Each row is followed by its class.
[0.086, -0.464, 0.013, 0.115, 0.118, 0.603, 1.434, 0.110, 0.813, 1.055, -0.684, -2.063, -0.672, 2.857, -1.213, 2.007, -0.573, -0.529, 1.392, -0.405, -0.933, 1.367, 0.129, 1.343, 0.727, 0.034, 1.448, -4.442, 0.933, 0.685, 0.143, 0.247, 0.048, -2.518, 0.539, 1.758, 0.051, -1.637, -2.158, -0.431, 0.210, -0.047, 0.697, -0.462, -4.325, 0.452, -0.097, 5.959, 0.508, 0.831, 0.299, 0.279, 3.849] => <68>
[-0.681, -0.814, -0.187, 0.256, -0.049, -0.243, 1.300, -1.181, 0.948, 2.232, -0.543, -2.874, -0.084, 3.122, -1.435, 1.197, -0.673, -0.472, 1.068, 0.200, 0.159, 0.801, -0.505, -2.147, 1.293, 0.138, 0.808, 0.343, 0.694, -0.390, 0.124, -1.090, -0.416, -2.224, -0.272, 0.442, 0.453, 0.688, -1.795, 0.001, 1.280, 0.116, -1.028, 1.345, -0.840, 0.955, -0.713, 4.738, 0.675, 0.035, -0.312, 0.362, 2.254] => <68>
[-2.362, -0.697, -0.939, -0.252, 0.021, -0.473, 1.842, -1.225, -0.254, 0.854, -0.856, -0.831, -0.148, 2.801, -1.137, 1.529, -0.704, -1.014, 1.306, 0.072, -0.046, 0.656, 0.307, 1.313, 0.492, -0.613, 0.394, 0.082, 0.552, -0.225, -0.188, 0.019, 0.629, -2.057, 0.376, -0.308, 1.687, 0.814, -0.265, -0.182, 0.088, 0.084, 0.273, 0.120, -0.931, 0.069, 0.301, 6.266, 0.729, 0.073, 0.060, 0.158, 2.570] => <68>
[-0.174, -0.521, -1.823, 0.043, 1.172, -0.264, 0.838, -0.848, -0.574, 0.453, 0.358, -1.091, 0.383, 2.414, -0.848, 1.407, 2.370, -0.399, 1.228, -0.425, -0.310, 2.370, 0.210, 1.531, 0.579, -0.356, 0.396, 0.162, 0.634, 0.134, -0.270, -0.103, 0.042, -1.937, 0.895, -0.342, -0.420, 0.794, -1.135, -1.733, 0.453, 0.594, 2.196, -0.028, -1.890, 0.613, -0.295, 5.471, 1.418, 0.278, -0.074, 1.187, 3.086] => <68>
[-0.426, -0.014, 2.178, -0.611, 0.650, -0.324, 0.150, -1.297, 0.368, -0.064, -0.782, 0.397, -0.293, -0.496, -0.223, 2.511, 0.032, -0.620, 0.162, 0.088, 0.275, 0.948, -0.270, 0.211, -1.670, 0.156, -0.335, -0.318, 1.025, -0.702, -0.558, -1.886, 0.351, -1.016, 1.002, -0.825, 1.127, 0.247, -2.310, -0.181, -0.610, 0.055, 0.034, 1.069, -0.455, 0.728, -0.059, 0.493, -0.241, 1.570, 0.956, 0.510, -1.167] => <97>
[-1.108, -0.071, 0.766, 1.625, -1.611, -0.082, -0.460, -0.834, -0.067, -0.856, 1.919, -0.309, -0.497, -2.037, 4.122, 2.073, -0.620, -4.987, -2.583, 0.373, 0.029, 1.037, -0.385, -1.252, -2.817, 0.079, 0.457, -0.166, 0.202, -3.116, -2.449, -0.333, -1.975, 2.709, -0.582, -0.446, -0.435, 0.181, 0.205, 0.064, 0.690, -1.027, -0.014, 0.734, -1.873, -0.380, -1.207, -7.960, 0.178, 0.429, -0.893, 0.646, -2.444] => <22>
[-0.631, -0.538, 1.568, 1.533, 0.109, -0.347, 0.971, -1.451, 0.305, -0.741, -0.793, -1.805, 0.364, 3.252, -1.224, 2.155, -1.181, -1.528, 1.660, -0.448, -0.340, 0.999, -4.714, -0.816, 0.540, -0.825, 0.766, 0.263, 0.385, -0.184, 0.018, -0.675, 0.484, -2.598, 0.218, 0.340, 0.262, 0.105, -1.968, 0.327, 1.482, -0.565, -0.412, 0.290, -1.086, 1.593, 2.192, 4.081, 0.818, -0.113, 0.529, 1.024, 1.390] => <68>
[0.438, -0.452, -0.163, -0.755, -1.193, 0.221, 1.245, -2.353, 0.511, -0.527, -0.845, 0.357, -0.415, -1.002, -0.743, 1.643, 0.700, -1.019, -0.560, -0.326, 0.651, 0.772, -1.652, 0.944, -1.093, 0.220, -0.762, 0.333, 2.989, -2.128, 0.102, -0.308, -0.289, -0.365, 1.628, -1.370, -0.667, 1.233, -0.862, -0.265, -2.462, 0.279, -1.098, -0.481, -0.241, -0.912, -0.233, 3.965, 0.816, 1.616, 0.236, 0.758, -0.893] => <97>
[-0.769, -0.057, -0.384, -0.133, 0.251, -1.034, 1.488, -0.707, -0.207, -0.119, 0.675, -0.147, -0.254, -0.175, -0.605, 2.399, 0.159, -0.810, 0.676, -0.323, 0.475, -0.263, -0.403, 1.388, -0.385, -1.051, -0.231, 0.685, 3.462, -1.503, 0.054, -0.441, -1.162, -0.943, 3.652, -2.314, -0.217, 1.219, -0.442, 0.526, 0.829, 0.215, -1.324, 0.083, -0.255, 0.154, -1.135, 4.408, 1.830, 0.878, -0.261, 0.695, -1.285] => <97>
[-0.090, -1.050, -0.667, -0.107, -1.177, 0.199, 0.766, -1.765, 0.417, 0.457, 0.177, 0.814, 0.372, -0.460, -0.725, 3.706, -0.534, 1.238, 0.285, -0.115, 0.682, -0.297, 0.082, 0.590, 0.273, -0.301, 0.284, -0.119, 1.855, -1.806, -1.176, 0.288, 0.108, -1.313, 1.291, -0.698, -0.668, -0.254, -1.639, 0.551, -0.959, -0.071, 0.106, 0.310, -0.676, 0.872, 0.387, 1.666, 0.704, 1.003, 0.672, 1.195, -0.370] => <97>
[-0.619, 0.253, -0.715, -0.453, -0.794, 0.354, -0.328, -0.136, 0.648, 0.712, -0.499, 0.551, -0.166, -1.222, -0.769, 2.182, 1.074, -0.574, -1.192, 0.031, -0.722, 0.804, 1.575, 1.620, 0.906, 1.693, -0.085, 0.983, 3.465, -0.798, -0.032, -0.411, 0.436, -0.862, 1.046, -1.265, -0.278, 0.456, -0.848, -0.183, -2.025, -0.504, -0.679, 0.625, 0.213, 0.407, 0.009, 2.860, 1.300, 1.370, 0.228, 0.770, -1.504] => <97>
[0.187, -0.641, -0.041, 0.038, 0.067, -0.397, 0.262, -3.028, -0.197, 0.283, -0.708, -0.770, -0.434, -0.786, -0.202, 2.076, -0.382, -0.402, 0.623, 0.218, -0.019, 0.277, -0.050, -0.011, -1.929, 0.784, -0.065, -0.169, 0.182, -0.228, -0.090, -0.836, -0.734, 0.247, 0.008, -0.309, -0.014, 0.364, -2.498, -0.042, -0.670, 0.654, -0.081, 0.074, -0.622, 0.014, 0.218, 1.135, 0.496, 1.654, -0.121, 0.511, -0.945] => <97>
[-0.478, 0.284, -0.215, 0.710, -0.030, 0.277, 0.568, -1.300, 0.797, 1.006, -1.595, -0.985, -0.796, 2.257, -0.990, 0.888, 0.836, -0.938, 1.018, 0.262, 0.023, 0.525, 0.139, 0.153, 1.228, -0.463, 0.743, 1.249, 1.050, -0.390, 0.285, 0.246, -0.750, -3.031, 0.456, 0.996, -0.123, 0.359, -1.464, 0.346, 0.565, 0.016, -0.390, -0.343, -0.577, 0.949, -0.632, 5.308, 0.097, 0.092, 0.090, -2.320, 2.933] => <68>
[-0.005, -0.118, 0.646, -0.513, 0.944, -0.090, 0.642, -0.706, -0.516, 0.220, 1.011, -1.254, -0.687, -1.363, 1.898, -0.086, -0.324, -2.338, -2.768, -0.108, -0.404, 0.102, 0.874, 1.678, -2.754, 0.317, -0.552, 1.002, 0.786, 0.628, 1.629, 0.456, -0.920, 0.088, -0.516, 0.048, 0.775, 0.934, -0.532, 1.081, -1.655, 0.342, -1.615, 0.868, 0.531, -0.665, -0.172, 0.174, 0.362, 0.762, 0.308, -0.027, -2.068] => <55>
[-0.672, 0.067, 0.165, 0.546, 0.034, 0.538, 0.450, -2.354, -0.285, 0.008, 0.060, -0.198, -0.224, -0.915, 3.262, 1.917, 0.597, -2.721, -2.279, 0.214, -0.163, 1.005, 0.150, 2.127, -3.943, 0.500, -0.492, -0.294, 1.859, -1.128, -1.084, -0.615, -0.714, 1.389, -0.470, -1.257, 1.239, -0.015, -0.727, 0.783, -0.945, -0.069, -0.573, 0.373, -0.994, 0.333, -0.301, -0.609, 0.100, -1.300, 0.031, 0.961, -2.743] => <55>
[1.213, -0.507, -1.029, -0.340, -0.349, -0.619, 0.880, 1.691, 0.482, -1.843, 0.533, -0.159, -2.068, 2.648, -0.099, 0.588, -0.364, 0.323, 0.002, -1.127, -0.206, -0.620, -0.264, -2.224, 3.305, -0.303, 2.978, -0.735, 1.602, -2.445, -0.195, 0.058, -0.472, 0.110, 0.134, 0.557, 1.116, 0.115, 0.615, 0.699, -1.241, -0.012, -0.505, 0.130, 1.406, 0.167, 1.995, -0.518, -1.341, -1.499, -0.482, 0.061, 0.232] => <22>
[1.277, -0.881, -0.492, -0.874, -0.929, -0.159, -0.298, -1.171, -0.174, 0.509, 0.283, -1.441, -0.066, -0.494, 2.560, 0.761, 0.871, -0.261, 1.050, -0.110, -1.356, -0.035, 0.643, 4.211, -1.014, -0.467, -0.713, 0.744, 1.871, -0.983, -0.830, 0.894, -0.324, -0.492, 0.983, -1.567, -0.116, 1.024, -0.808, 2.104, -0.941, -0.363, -0.894, -0.049, 0.430, -0.798, 0.251, -0.658, 0.585, 0.419, 0.904, -0.080, -2.264] => <55>
[0.789, 2.189, -0.054, -0.849, 0.218, -0.147, 0.137, -1.613, -0.047, 0.374, -0.692, -0.655, 1.229, 0.392, 0.408, -0.194, -0.622, 1.533, -0.823, -0.252, 0.509, -0.074, 1.482, 1.293, -2.643, 0.994, -0.938, 3.375, -0.030, 1.591, -0.706, -0.533, -0.313, -0.881, -0.999, -0.153, 1.401, 0.751, -0.843, 0.121, 0.387, -0.072, -0.829, 0.907, -1.509, -0.074, 1.664, -4.898, -0.551, 0.236, 0.953, 0.686, -3.810] => <55>
[-0.231, 0.285, -0.278, -1.105, -0.890, -0.460, 1.550, -1.787, -1.390, 0.996, -0.665, 0.066, -0.764, 2.188, -1.312, 2.086, -0.053, -0.865, 1.872, 2.439, -0.376, 1.596, -0.723, 2.477, 1.072, -0.188, 2.506, 0.836, 0.828, 0.167, 0.340, -0.193, 0.445, -2.955, 1.104, -0.290, 0.236, 1.628, -1.840, 0.141, -0.541, -0.508, -1.353, -0.849, -0.392, 0.391, 1.079, 7.960, 0.872, -0.001, -0.727, 0.509, 2.881] => <68>
[0.747, 1.428, -0.508, 0.315, -1.083, -0.272, -2.040, 0.677, -0.642, -0.460, 1.123, -0.576, 0.021, 0.275, 0.369, 1.158, 0.700, 1.276, 0.905, 0.154, -1.038, -0.313, -0.343, 0.516, -1.160, 0.606, -0.458, 0.247, 0.778, -4.047, 1.308, -1.453, -0.930, -0.027, -0.048, -1.080, -1.442, -0.546, 0.087, 0.298, -0.325, 0.296, -0.301, 0.575, -1.798, 0.737, 0.492, -1.463, 1.546, 0.998, -0.035, 0.302, -0.330] => <22>
[0.075, 1.086, -3.282, 1.024, 0.136, -0.018, -1.343, -0.075, -0.354, -0.102, -0.785, 0.086, -0.446, -1.715, 0.272, -0.120, -0.047, -0.153, 0.247, 0.218, -0.073, 0.218, 0.638, 0.524, -0.360, 0.278, -1.716, 0.430, 0.119, 1.170, -0.497, 0.000, -0.160, -0.514, -0.835, -0.738, -0.179, 0.879, -0.153, 0.025, -0.920, 0.935, 0.249, -0.018, -1.923, -0.134, 0.411, -3.748, -0.281, 0.513, -0.647, 1.264, -2.408] => <55>
[2.196, -0.625, 1.511, 0.352, -0.063, -1.200, -1.705, -2.963, 0.123, -1.332, 2.806, -2.403, -0.919, 0.428, 3.355, -0.753, -1.179, 1.474, -2.207, -0.454, 0.469, 0.719, -0.685, -2.879, -1.914, 0.440, -0.694, -1.298, -3.176, -3.233, -2.070, -1.080, -1.699, 1.538, -1.260, 2.507, 0.441, -0.548, -2.721, -0.482, 0.010, -0.917, 0.094, 1.013, -1.837, 0.529, -0.240, -7.960, -0.935, -0.002, 0.428, -0.482, 0.137] => <22>
[-1.311, -0.361, 0.300, -1.100, -0.972, -0.190, 0.850, -0.240, 0.461, 0.004, 0.518, 0.001, 0.078, 0.262, 1.317, 0.423, -0.923, -0.686, -2.042, -1.236, -0.409, 2.408, 0.153, 1.783, -2.006, 0.003, 0.646, 0.459, -1.293, -1.859, -0.265, 0.625, 0.161, 1.143, 0.564, -2.474, 0.914, -0.029, -3.419, -7.960, 1.942, -1.330, 0.737, 0.243, -1.085, 0.310, -0.746, -6.063, 1.499, 0.746, 0.911, 0.638, -1.929] => <22>
[-0.293, -1.777, -0.210, -1.182, -0.075, 0.213, 1.401, 0.120, 0.272, 0.631, -0.589, -1.301, -0.159, 2.697, -1.123, 1.480, -1.039, -1.108, 1.757, 0.250, -0.723, 1.722, 0.492, -0.738, 1.224, -0.515, -0.441, 1.014, 1.848, -0.566, 0.138, -0.563, -0.496, -2.994, 0.607, 0.567, 0.351, 1.262, -1.545, 0.235, 0.903, 0.198, -1.435, 0.047, -0.685, 0.884, -0.817, 7.438, 2.414, 0.353, -0.151, 1.725, 1.991] => <68>
